Below is a small trained network, with its code and all its weights. Each question gives an input and a class and asks what happens when units are switched off, that is, made to give their printed mean instead of their output.

import numpy as np


def w(rows, s, z=0):
    codes = np.array(rows[::2]) - 128.0
    scale = np.full(codes.shape[1], s)
    scale[-1] = z or s
    return codes * scale


def f(y):
    return np.maximum(y, 0)


def log_softmax(a):
    a = a - a.max(-1, keepdims=True)
    return a - np.log(np.exp(a).sum(-1, keepdims=True))


def net(x, mask):
    res = np.array(x, float).reshape(1, 5) / 4 @ E
    y = f(res @ A[0][:, :-1].T + A[0][:, -1])
    res = res + np.where(mask, y, B[0][:, -1]) @ B[0][:, :-1]
    return log_softmax(res[-1] @ U[:, :-1].T + U[:, -1])


A, B = {}, {}
E = w([
[159,141,29,161,155,45,111,148,118,205,184,234],'x0',
[53,127,60,148,68,86,199,69,249,102,168,86],'x1',
[107,90,129,110,136,149,118,96,137,168,125,160],'x2',
[201,5,103,163,62,189,178,201,55,200,186,70],'x3',
[140,122,105,119,125,142,79,105,156,154,106,129],'x4',
],0.014)
A[0] = w([
[151,115,237,97,181,207,80,165,78,117,76,68,220],'N1',
[155,172,71,159,135,99,113,137,71,142,156,238,154],'N2',
[186,19,55,197,45,179,195,198,121,201,143,80,129],'N3',
[42,207,86,152,164,63,131,84,168,129,142,203,151],'N4',
[88,96,118,142,78,170,167,68,193,79,115,51,120],'N5',
[95,190,234,65,254,140,114,128,143,71,25,171,254],'N6',
[42,189,113,152,194,96,73,143,152,119,123,186,163],'N7',
[178,154,123,110,202,135,81,209,103,168,146,163,127],'N8',
[106,145,23,209,147,115,148,140,154,146,201,178,67],'N9',
[65,145,92,83,64,173,177,109,190,103,194,99,133],'N10',
[190,190,110,150,179,83,125,159,59,204,112,220,153],'N11',
[155,90,40,160,125,7,182,131,217,155,190,161,59],'N12',
[48,178,142,117,101,101,156,72,179,88,111,81,170],'N13',
],0.0086,0.0075)
B[0] = w([
[208,94,144,197,67,210,174,111,81,116,106,128,229],'N1',
[135,138,143,84,176,87,111,174,132,128,224,128,189],'N2',
[133,157,95,106,69,188,144,119,2,159,154,107,245],'N3',
[107,98,73,145,162,110,135,169,181,68,136,136,213],'N4',
[61,156,162,48,48,63,163,158,93,173,106,88,199],'N5',
[160,205,134,199,139,158,76,51,106,88,117,191,254],'N6',
[130,85,138,164,159,92,117,134,175,104,133,145,201],'N7',
[161,102,172,113,118,96,95,166,89,168,183,124,181],'N8',
[165,154,64,157,72,115,136,93,126,88,210,145,178],'N9',
[98,170,126,85,56,83,132,134,119,128,87,135,189],'N10',
[167,149,147,70,187,131,58,126,116,157,202,102,199],'N11',
[115,163,61,227,69,134,91,99,123,78,178,123,193],'N12',
[65,141,159,101,91,87,161,95,176,93,110,150,211],'N13',
],0.012,0.027)
U = w([
[146,190,85,180,99,153,108,47,104,110,120,177,176],'0',
[79,170,156,77,126,99,153,86,197,115,36,149,135],'1',
[154,153,161,99,238,101,82,155,159,117,138,161,171],'2',
[102,103,51,162,142,93,130,147,187,88,120,134,38],'3',
[173,8,170,153,112,191,174,132,116,129,90,92,253],'4',
[93,125,142,62,83,107,144,152,100,169,96,77,94],'5',
[146,112,112,45,152,123,106,169,91,172,153,100,14],'6',
],0.014,0.003)

Each question gives the input, the list of numbers given to net, and the class t.
The units are the neurons (one row each of A and B). Each row of codes is followed by its name. A weight is (code - 128) times the scale printed after its matrix; where a second scale follows, it is the last column's (A, B and U).
mask holds one flag per neuron, in row order. A switched-off neuron (its flag False) gives its mean, the last column of its row in B, instead of its output. The means were averaged over made-up inputs and are rounded, as every weight is.
A unit's drop is (log p(t) with every unit on - log p(t) with that unit switched off) / (log p(t) with every unit on - log p(t) with every unit switched off).
The circuit of an input: a set's keep is (log p(t) with only the set's units on - log p(t) with every unit switched off) / (log p(t) with every unit on - log p(t) with every unit switched off). Starting from the 12 units with the biggest drops (on a tie, the unit counted first), units are removed one at a time, each time the one whose removal leaves the highest keep (on an exact tie, the one counted first), for as long as the keep stays at least 0.8.
units of the circuit, in order: the units of the circuit, biggest drop first
k most important neurons: the k neurons with the biggest drops, biggest first
drop of u: that unit's drop, to one decimal
input [-2,0,-7,6,4], class 4: units of the circuit, in order -> [N6]
input [-1,0,6,5,0], class 4: 2 most important neurons -> [N6 N5]
input [2,-7,3,0,0], class 2: 2 most important neurons -> [N3 N5]
input [-8,-1,-1,1,-3], class 4: 2 most important neurons -> [N1 N12]
input [-7,4,7,1,-8], class 5: 2 most important neurons -> [N5 N6]
input [-7,1,7,-5,-1], class 1: 4 most important neurons -> [N13 N3 N5 N12]
input [2,8,-5,-1,-8], class 3: 2 most important neurons -> [N12 N6]
input [-7,3,-5,0,7], class 1: 2 most important neurons -> [N3 N13]
input [-7,2,-3,-7,3], class 1: drop of N13 -> 0.2
input [-3,1,-1,1,2], class 5: drop of N6 -> 0.4
input [-6,-8,3,2,7], class 4: drop of N1 -> 0.6
input [6,6,-7,-8,7], class 3: drop of N5 -> 0.0
